Here is a tiny trained network, its code and every weight. The questions are about switching its units off for an input and a class, where a switched-off unit gives its printed mean instead of its output.

import numpy as np


def w(rows, s, z=0):
    codes = np.array(rows[::2]) - 128.0
    scale = np.full(codes.shape[1], s)
    scale[-1] = z or s
    return codes * scale


def f(y):
    return np.maximum(y, 0)


def log_softmax(a):
    a = a - a.max(-1, keepdims=True)
    return a - np.log(np.exp(a).sum(-1, keepdims=True))


def net(x, mask):
    res = np.array(x, float).reshape(1, 6) / 4 @ E
    y = f(res @ A[0][:, :-1].T + A[0][:, -1])
    res = res + np.where(mask, y, B[0][:, -1]) @ B[0][:, :-1]
    return log_softmax(res[-1] @ U[:, :-1].T + U[:, -1])


A, B = {}, {}
E = w([
[205,191,239],'x0',
[192,227,2],'x1',
[126,128,131],'x2',
[126,128,129],'x3',
[128,127,131],'x4',
[8,216,144],'x5',
],0.0071)
A[0] = w([
[217,177,29,59],'neuron 1',
[208,43,66,138],'neuron 2',
[68,203,126,72],'neuron 3',
[180,80,119,207],'neuron 4',
[81,25,224,86],'neuron 5',
[75,239,135,137],'neuron 6',
[91,39,42,103],'neuron 7',
[31,26,39,87],'neuron 8',
[194,173,221,120],'neuron 9',
[44,217,96,121],'neuron 10',
[39,154,105,122],'neuron 11',
[69,3,226,88],'neuron 12',
[198,67,133,100],'neuron 13',
[69,164,151,106],'neuron 14',
[214,4,128,94],'neuron 15',
[67,184,154,73],'neuron 16',
[36,168,128,77],'neuron 17',
[144,157,162,255],'neuron 18',
[73,177,140,218],'neuron 19',
[219,23,94,61],'neuron 20',
[2,161,170,119],'neuron 21',
[41,115,199,116],'neuron 22',
[210,188,215,103],'neuron 23',
],0.0079,0.0087)
B[0] = w([
[176,172,114,177],'neuron 1',
[121,130,203,201],'neuron 2',
[170,160,178,151],'neuron 3',
[128,86,185,216],'neuron 4',
[205,202,39,193],'neuron 5',
[168,104,138,189],'neuron 6',
[61,179,163,175],'neuron 7',
[62,180,137,183],'neuron 8',
[1,173,106,189],'neuron 9',
[175,122,186,183],'neuron 10',
[140,129,186,167],'neuron 11',
[177,190,26,204],'neuron 12',
[137,137,202,163],'neuron 13',
[165,121,195,154],'neuron 14',
[136,151,218,188],'neuron 15',
[143,155,181,148],'neuron 16',
[144,146,178,154],'neuron 17',
[90,30,102,255],'neuron 18',
[154,68,146,219],'neuron 19',
[143,158,196,171],'neuron 20',
[160,126,183,189],'neuron 21',
[173,132,115,181],'neuron 22',
[26,179,109,185],'neuron 23',
],0.0084,0.0089)
U = w([
[137,91,144,228],'0',
[184,132,221,10],'1',
[229,229,59,123],'2',
[118,72,132,205],'3',
[11,186,139,64],'4',
[136,51,136,177],'5',
[129,12,53,16],'6',
],0.011)

Each question gives the input, the list of numbers given to net, and the class t.
The units are the neurons (one row each of A and B). Each row of codes is followed by its name. A weight is (code - 128) times the scale printed after its matrix; where a second scale follows, it is the last column's (A, B and U).
mask holds one flag per neuron, in row order. A switched-off neuron (its flag False) gives its mean, the last column of its row in B, instead of its output. The means were averaged over made-up inputs and are rounded, as every weight is.
A unit's drop is (log p(t) with every unit on - log p(t) with that unit switched off) / (log p(t) with every unit on - log p(t) with every unit switched off).
The circuit of an input: a set's keep is (log p(t) with only the set's units on - log p(t) with every unit switched off) / (log p(t) with every unit on - log p(t) with every unit switched off). Starting from the 12 units with the biggest drops (on a tie, the unit counted first), units are removed one at a time, each time the one whose removal leaves the highest keep (on an exact tie, the one counted first), for as long as the keep stays at least 0.8.
circuit, biggest first: the units of the circuit, biggest drop first
unit that matters most: the unit with the biggest drop
top k neurons: the k neurons with the biggest drops, biggest first
drop when u is switched off: that unit's drop, to one decimal
input [1,-7,1,2,-1,-6], class 2: circuit, biggest first -> (neuron 12; neuron 5)
input [-1,8,-5,-2,-8,-8], class 1: circuit, biggest first -> (neuron 2; neuron 12; neuron 20)
input [4,-8,7,3,-4,4], class 2: circuit, biggest first -> (neuron 5; neuron 12)
input [0,-3,3,-2,1,-7], class 1: unit that matters most -> neuron 15
input [-8,-5,-3,-6,-7,-3], class 4: circuit, biggest first -> (neuron 8; neuron 7)
input [3,7,-8,8,8,6], class 0: circuit, biggest first -> (neuron 12; neuron 19)
input [8,6,3,-1,-7,1], class 4: circuit, biggest first -> (neuron 23; neuron 9)
input [0,-3,-3,-7,6,-8], class 1: circuit, biggest first -> (neuron 15; neuron 20)
input [2,-4,-4,2,-4,-8], class 1: top 3 neurons -> (neuron 15; neuron 20; neuron 13)
input [1,-8,2,-1,-4,7], class 2: top 2 neurons -> (neuron 12; neuron 5)
input [8,-4,-2,-2,0,-4], class 4: top 2 neurons -> (neuron 9; neuron 23)
input [0,-4,-1,0,-4,-7], class 1: top 2 neurons -> (neuron 15; neuron 20)
input [-7,3,-4,2,-3,0], class 4: top 2 neurons -> (neuron 8; neuron 7)
input [7,5,1,2,1,4], class 4: circuit, biggest first -> (neuron 23)
input [8,7,4,1,-6,-8], class 1: drop when neuron 20 is switched off -> 0.2
input [8,5,-3,1,7,-3], class 4: drop when neuron 9 is switched off -> 0.3
input [-3,1,0,-6,1,-7], class 1: drop when neuron 20 is switched off -> 0.2
